Below is a small trained network, with its code and all its weights. Each question gives an input and a class and asks what happens when units are switched off, that is, made to give their printed mean instead of their output.

import numpy as np


def w(rows, s, z=0):
    codes = np.array(rows[::2]) - 128.0
    scale = np.full(codes.shape[1], s)
    scale[-1] = z or s
    return codes * scale


def f(y):
    return np.maximum(y, 0)


def log_softmax(a):
    a = a - a.max(-1, keepdims=True)
    return a - np.log(np.exp(a).sum(-1, keepdims=True))


def net(x, mask):
    res = np.array(x, float).reshape(1, 8) / 4 @ E
    y = f(res @ A[0][:, :-1].T + A[0][:, -1])
    res = res + np.where(mask, y, B[0][:, -1]) @ B[0][:, :-1]
    return log_softmax(res[-1] @ U[:, :-1].T + U[:, -1])


A, B = {}, {}
E = w([
[127,121,139,116,114,126,140],'x0',
[135,127,124,133,130,119,124],'x1',
[2,131,4,37,99,61,102],'x2',
[252,176,51,85,65,162,33],'x3',
[126,125,136,122,121,129,131],'x4',
[84,33,94,193,135,190,26],'x5',
[95,176,28,195,47,194,243],'x6',
[156,126,100,171,146,87,103],'x7',
],0.0097)
A[0] = w([
[125,142,81,182,97,151,176,18],'neuron 0',
[94,139,124,171,63,159,130,60],'neuron 1',
[175,127,182,175,141,172,128,122],'neuron 2',
[110,152,116,163,94,130,164,161],'neuron 3',
[51,124,146,195,159,79,174,50],'neuron 4',
[177,144,89,95,87,154,97,103],'neuron 5',
[47,112,58,76,98,63,89,5],'neuron 6',
[112,142,161,112,145,111,82,126],'neuron 7',
[141,249,150,93,182,49,190,129],'neuron 8',
[157,112,171,196,126,171,123,63],'neuron 9',
[95,2,98,152,148,183,98,162],'neuron 10',
[58,79,173,163,170,93,182,8],'neuron 11',
],0.012,0.0021)
B[0] = w([
[2,86,220,74,159,67,50,208],'neuron 0',
[106,129,150,58,167,94,146,187],'neuron 1',
[56,159,196,183,95,125,169,206],'neuron 2',
[128,72,154,116,212,106,101,191],'neuron 3',
[196,178,115,112,113,222,65,220],'neuron 4',
[113,201,64,45,135,184,81,211],'neuron 5',
[104,192,217,254,69,130,189,237],'neuron 6',
[69,136,178,120,207,78,113,171],'neuron 7',
[147,15,73,113,74,125,162,253],'neuron 8',
[100,157,131,155,94,154,165,191],'neuron 9',
[170,4,84,87,137,138,213,220],'neuron 10',
[164,179,93,119,152,188,28,229],'neuron 11',
],0.0086,0.014)
U = w([
[106,191,190,218,76,142,146,30],'0',
[156,184,106,111,119,201,12,74],'1',
[83,96,219,90,194,35,36,171],'2',
[155,52,100,129,100,137,144,254],'3',
],0.011,0.002)

Each question gives the input, the list of numbers given to net, and the class t.
The units are the neurons (one row each of A and B). Each row of codes is followed by its name. A weight is (code - 128) times the scale printed after its matrix; where a second scale follows, it is the last column's (A, B and U).
mask holds one flag per neuron, in row order. A switched-off neuron (its flag False) gives its mean, the last column of its row in B, instead of its output. The means were averaged over made-up inputs and are rounded, as every weight is.
A unit's drop is (log p(t) with every unit on - log p(t) with that unit switched off) / (log p(t) with every unit on - log p(t) with every unit switched off).
The circuit of an input: a set's keep is (log p(t) with only the set's units on - log p(t) with every unit switched off) / (log p(t) with every unit on - log p(t) with every unit switched off). Starting from all 12 units, units are removed one at a time, each time the one whose removal leaves the highest keep (on an exact tie, the one counted first), for as long as the keep stays at least 0.8.
units of the circuit, in order: the units of the circuit, biggest drop first
top k neurons: the k neurons with the biggest drops, biggest first
drop when u is switched off: that unit's drop, to one decimal
input [5,4,-8,-6,3,5,-6,2], class 0: units of the circuit, in order	neuron 9
input [7,-6,5,-1,-7,-4,7,-8], class 2: top 2 neurons	neuron 0; neuron 3
input [-7,-7,6,-8,5,-3,-4,4], class 1: top 2 neurons	neuron 11; neuron 4
input [3,4,-4,-5,2,3,-5,5], class 1: units of the circuit, in order	neuron 11; neuron 0
input [0,6,-6,-4,3,4,-2,-2], class 0: top 2 neurons	neuron 2; neuron 8
input [4,-7,2,4,6,-5,-1,-7], class 3: top 4 neurons	neuron 11; neuron 8; neuron 4; neuron 0
input [-4,-8,-5,-7,0,5,-7,5], class 1: top 4 neurons	neuron 11; neuron 4; neuron 0; neuron 6
input [0,2,5,-8,3,3,-7,-8], class 1: top 3 neurons	neuron 11; neuron 4; neuron 0
input [-1,4,-3,5,-3,-6,-2,-1], class 3: top 4 neurons	neuron 8; neuron 11; neuron 4; neuron 6
input [-5,6,5,1,6,1,-5,1], class 0: top 2 neurons	neuron 6; neuron 0
input [3,3,6,7,1,-7,8,5], class 2: top 3 neurons	neuron 0; neuron 3; neuron 4
input [1,-8,-5,3,7,-8,-4,8], class 3: top 2 neurons	neuron 8; neuron 6
input [-7,-6,5,4,6,-3,-1,4], class 0: drop when neuron 11 is switched off	0.2
input [-1,1,-8,4,8,-3,-6,2], class 0: drop when neuron 2 is switched off	0.2
input [-6,1,0,4,-7,5,-4,8], class 3: units of the circuit, in order	neuron 10
input [1,0,6,-5,-8,-1,-5,-4], class 0: drop when neuron 6 is switched off	0.8
